Below is a small trained network, with its code and all its weights. Each question gives an input and a class and asks what happens when units are switched off, that is, made to give their printed mean instead of their output.

import numpy as np


def w(rows, s, z=0):
    codes = np.array(rows[::2]) - 128.0
    scale = np.full(codes.shape[1], s)
    scale[-1] = z or s
    return codes * scale


def norm(h):
    return h / np.sqrt((h * h).mean(-1, keepdims=True) + 1e-5)


def f(y):
    return np.maximum(y, 0)


def log_softmax(a):
    a = a - a.max(-1, keepdims=True)
    return a - np.log(np.exp(a).sum(-1, keepdims=True))


def net(x, mask):
    res = np.array(x, float).reshape(1, 7) / 4 @ E
    u = 0
    for l in range(2):
        y = f(norm(res) @ A[l][:, :-1].T + A[l][:, -1])
        res = res + np.where(mask[u : u + 9], y, B[l][:, -1]) @ B[l][:, :-1]
        u += 9
    return log_softmax(norm(res)[-1] @ U[:, :-1].T + U[:, -1])


A, B = {}, {}
E = w([
[114,156,172],'x0',
[113,86,142],'x1',
[130,80,30],'x2',
[80,238,164],'x3',
[196,123,211],'x4',
[162,108,254],'x5',
[149,149,107],'x6',
],0.0057)
A[0] = w([
[142,144,166,141],'L0N1',
[57,123,168,5],'L0N2',
[178,119,134,177],'L0N3',
[1,80,94,168],'L0N4',
[176,168,101,188],'L0N5',
[1,192,137,192],'L0N6',
[116,168,86,66],'L0N7',
[137,113,149,72],'L0N8',
[83,86,113,112],'L0N9',
],0.011,0.0024)
B[0] = w([
[154,75,218,178],'L0N1',
[12,197,138,157],'L0N2',
[72,101,197,172],'L0N3',
[122,122,195,229],'L0N4',
[208,137,201,171],'L0N5',
[80,174,166,253],'L0N6',
[253,94,66,170],'L0N7',
[207,229,195,144],'L0N8',
[191,43,121,167],'L0N9',
],0.0052,0.0058)
A[1] = w([
[73,181,178,118],'L1N1',
[11,135,160,101],'L1N2',
[32,76,165,152],'L1N3',
[59,180,36,191],'L1N4',
[110,126,185,254],'L1N5',
[149,226,149,222],'L1N6',
[130,16,125,221],'L1N7',
[60,255,53,244],'L1N8',
[89,170,24,120],'L1N9',
],0.0076,0.0021)
B[1] = w([
[39,129,48,228],'L1N1',
[71,167,60,207],'L1N2',
[138,216,48,206],'L1N3',
[255,137,129,198],'L1N4',
[28,105,105,252],'L1N5',
[171,57,157,242],'L1N6',
[53,129,17,245],'L1N7',
[172,201,100,240],'L1N8',
[199,177,181,180],'L1N9',
],0.006,0.0042)
U = w([
[137,75,249,196],'0',
[172,119,160,56],'1',
[67,183,184,225],'2',
[193,187,104,4],'3',
[80,116,123,68],'4',
[136,33,98,182],'5',
],0.019,0.0023)

Each question gives the input, the list of numbers given to net, and the class t.
The units are the neurons (one row each of A and B). Each row of codes is followed by its name. A weight is (code - 128) times the scale printed after its matrix; where a second scale follows, it is the last column's (A, B and U).
mask holds one flag per neuron, layer by layer. A switched-off neuron (its flag False) gives its mean, the last column of its row in B, instead of its output. The means were averaged over made-up inputs and are rounded, as every weight is.
A unit's drop is (log p(t) with every unit on - log p(t) with that unit switched off) / (log p(t) with every unit on - log p(t) with every unit switched off).
The circuit of an input: a set's keep is (log p(t) with only the set's units on - log p(t) with every unit switched off) / (log p(t) with every unit on - log p(t) with every unit switched off). Starting from the 12 units with the biggest drops (on a tie, the unit counted first), units are removed one at a time, each time the one whose removal leaves the highest keep (on an exact tie, the one counted first), for as long as the keep stays at least 0.8.
units of the circuit, in order: the units of the circuit, biggest drop first
top k neurons: the k neurons with the biggest drops, biggest first
k most important neurons of layer l: the k neurons of layer l with the biggest drops, biggest first
drop of u: that unit's drop, to one decimal
input [-2,-5,-5,4,8,-3,-4], class 0: units of the circuit, in order -> [L1N6, L0N1, L1N3]
input [1,-2,3,-3,2,4,7], class 0: units of the circuit, in order -> [L0N3]
input [5,4,-5,2,-2,-8,4], class 3: units of the circuit, in order -> [L0N7, L1N4]
input [-6,1,-3,3,4,-6,-4], class 3: top 2 neurons -> [L0N7, L0N1]
input [-1,0,-2,-5,-8,-5,8], class 3: units of the circuit, in order -> [L1N9, L1N4]
input [5,-1,6,-1,2,3,-8], class 4: 2 most important neurons of layer 1 -> [L1N7, L1N6]
input [-2,-5,-8,-3,-2,-6,-4], class 3: 4 most important neurons of layer 0 -> [L0N7, L0N6, L0N1, L0N3]
input [6,5,4,-4,-6,-7,7], class 3: top 2 neurons -> [L1N9, L1N4]
input [5,-8,3,6,0,-2,-3], class 3: top 2 neurons -> [L0N7, L1N8]
input [3,-8,2,3,-1,-6,-7], class 3: drop of L0N7 -> 0.1
input [5,7,-3,-1,0,1,-7], class 2: drop of L0N2 -> 0.1
input [-7,-1,2,7,-4,-8,-8], class 3: drop of L1N3 -> 0.0
